Below are the code and all the weights of a small trained network. Each question names an input and a class and asks about switching units off, where a switched-off unit gives its printed mean instead of its output.

import numpy as np


def w(rows, s, z=0):
    codes = np.array(rows[::2]) - 128.0
    scale = np.full(codes.shape[1], s)
    scale[-1] = z or s
    return codes * scale


def f(y):
    return y / 2 * (1 + np.tanh(0.7978845608 * (y + 0.044715 * y**3)))


def log_softmax(a):
    a = a - a.max(-1, keepdims=True)
    return a - np.log(np.exp(a).sum(-1, keepdims=True))


def net(x, mask):
    res = np.array(x, float).reshape(1, 7) / 4 @ E
    y = f(res @ A[0][:, :-1].T + A[0][:, -1])
    res = res + np.where(mask, y, B[0][:, -1]) @ B[0][:, :-1]
    return log_softmax(res[-1] @ U[:, :-1].T + U[:, -1])


A, B = {}, {}
E = w([
[56,57,44,21,60,250,46,49,217,174,51,122],'x0',
[60,79,47,161,200,38,72,73,17,50,40,23],'x1',
[237,51,25,227,49,195,119,232,88,182,114,66],'x2',
[146,205,18,235,166,23,15,66,213,212,149,216],'x3',
[122,128,135,129,134,130,127,130,129,134,138,119],'x4',
[128,125,127,126,124,127,132,128,127,127,120,127],'x5',
[42,36,139,184,164,183,35,205,141,58,254,188],'x6',
],0.0039)
A[0] = w([
[160,153,181,93,56,188,146,154,198,192,178,198,177],'n1',
[118,63,204,51,112,186,197,165,68,64,121,58,24],'n2',
[173,160,185,115,76,186,163,176,195,181,185,207,2],'n3',
[66,73,71,171,181,80,70,71,27,44,53,45,141],'n4',
[53,206,206,29,179,96,146,63,161,105,149,192,69],'n5',
[222,79,53,202,60,173,131,205,95,180,130,86,74],'n6',
[214,204,207,225,217,4,226,232,22,88,196,159,120],'n7',
[213,225,129,70,111,68,226,80,120,211,26,76,141],'n8',
[42,42,155,179,186,165,53,205,139,59,232,206,93],'n9',
[220,78,51,202,60,173,134,204,98,176,126,86,58],'n10',
[152,171,36,212,170,58,47,74,205,188,150,183,36],'n11',
],0.0042,0.0019)
B[0] = w([
[153,116,91,78,180,100,130,135,171,176,162,64,188],'n1',
[25,243,209,145,35,142,220,240,18,227,69,239,185],'n2',
[209,215,55,65,222,58,211,219,213,154,217,34,163],'n3',
[223,226,63,26,208,61,219,239,201,232,239,58,222],'n4',
[65,65,210,227,205,41,161,67,208,63,79,60,181],'n5',
[44,78,218,204,201,48,168,80,199,74,61,90,182],'n6',
[54,46,17,24,168,252,19,90,176,185,27,162,253],'n7',
[172,185,105,226,37,212,40,37,69,53,199,48,201],'n8',
[197,222,114,233,40,197,81,58,67,69,217,25,204],'n9',
[42,82,218,204,202,52,180,87,197,69,61,95,178],'n10',
[23,243,239,154,18,146,231,245,2,224,64,242,203],'n11',
],0.0053,0.0049)
U = w([
[18,240,236,160,14,113,239,255,7,222,73,253,18],'0',
[132,109,125,123,147,113,116,114,132,144,139,105,253],'1',
[247,184,47,40,242,24,220,226,212,170,239,33,12],'2',
[32,20,251,237,219,9,176,36,228,11,50,93,17],'3',
[229,207,100,235,8,224,30,21,49,21,224,41,17],'4',
[50,13,8,6,159,251,12,83,190,189,14,184,70],'5',
[188,75,130,101,108,71,124,124,110,104,140,190,243],'6',
],0.0057,0.0058)

Each question gives the input, the list of numbers given to net, and the class t.
The units are the neurons (one row each of A and B). Each row of codes is followed by its name. A weight is (code - 128) times the scale printed after its matrix; where a second scale follows, it is the last column's (A, B and U).
mask holds one flag per neuron, in row order. A switched-off neuron (its flag False) gives its mean, the last column of its row in B, instead of its output. The means were averaged over made-up inputs and are rounded, as every weight is.
A unit's drop is (log p(t) with every unit on - log p(t) with that unit switched off) / (log p(t) with every unit on - log p(t) with every unit switched off).
The circuit of an input: a set's keep is (log p(t) with only the set's units on - log p(t) with every unit switched off) / (log p(t) with every unit on - log p(t) with every unit switched off). Starting from all 11 units, units are removed one at a time, each time the one whose removal leaves the highest keep (on an exact tie, the one counted first), for as long as the keep stays at least 0.8.
circuit, biggest first: the units of the circuit, biggest drop first
unit that matters most: the unit with the biggest drop
top k neurons: the k neurons with the biggest drops, biggest first
drop of u: that unit's drop, to one decimal
input [2,3,1,-6,1,3,0], class 0: unit that matters most -> n2
input [4,-1,5,-6,-2,-1,-3], class 0: top 3 neurons -> n2; n7; n5
input [-8,2,2,-2,-6,1,-5], class 5: top 2 neurons -> n7; n9
input [-8,-6,3,0,2,5,-6], class 5: top 3 neurons -> n7; n4; n9
input [3,-4,-6,-2,2,4,3], class 3: top 3 neurons -> n5; n4; n7
input [4,-2,7,-3,1,-3,-8], class 4: top 3 neurons -> n8; n5; n7
input [4,5,-1,3,-1,-2,7], class 4: top 2 neurons -> n9; n7
input [-5,-3,8,6,7,-7,2], class 3: circuit, biggest first -> n6; n10
input [-8,-3,-1,0,1,2,7], class 5: top 2 neurons -> n7; n8
input [-3,-7,-6,-4,2,6,7], class 2: top 3 neurons -> n3; n1; n8
input [3,-8,2,-3,0,-3,-8], class 2: top 3 neurons -> n3; n1; n9
input [-8,5,5,-6,1,-8,-4], class 5: top 2 neurons -> n7; n11
input [-2,6,8,-6,5,7,4], class 3: top 4 neurons -> n6; n10; n11; n3
input [-8,8,-5,-4,-7,6,5], class 2: top neuron -> n4
input [-2,2,8,-7,2,-6,8], class 3: top 4 neurons -> n6; n10; n11; n8
input [2,-7,-1,1,6,3,-2], class 2: drop of n7 -> 0.1
input [-3,8,-7,-7,6,4,8], class 2: drop of n7 -> 0.0
input [1,-5,-2,-6,-2,-7,8], class 4: drop of n2 -> -0.1
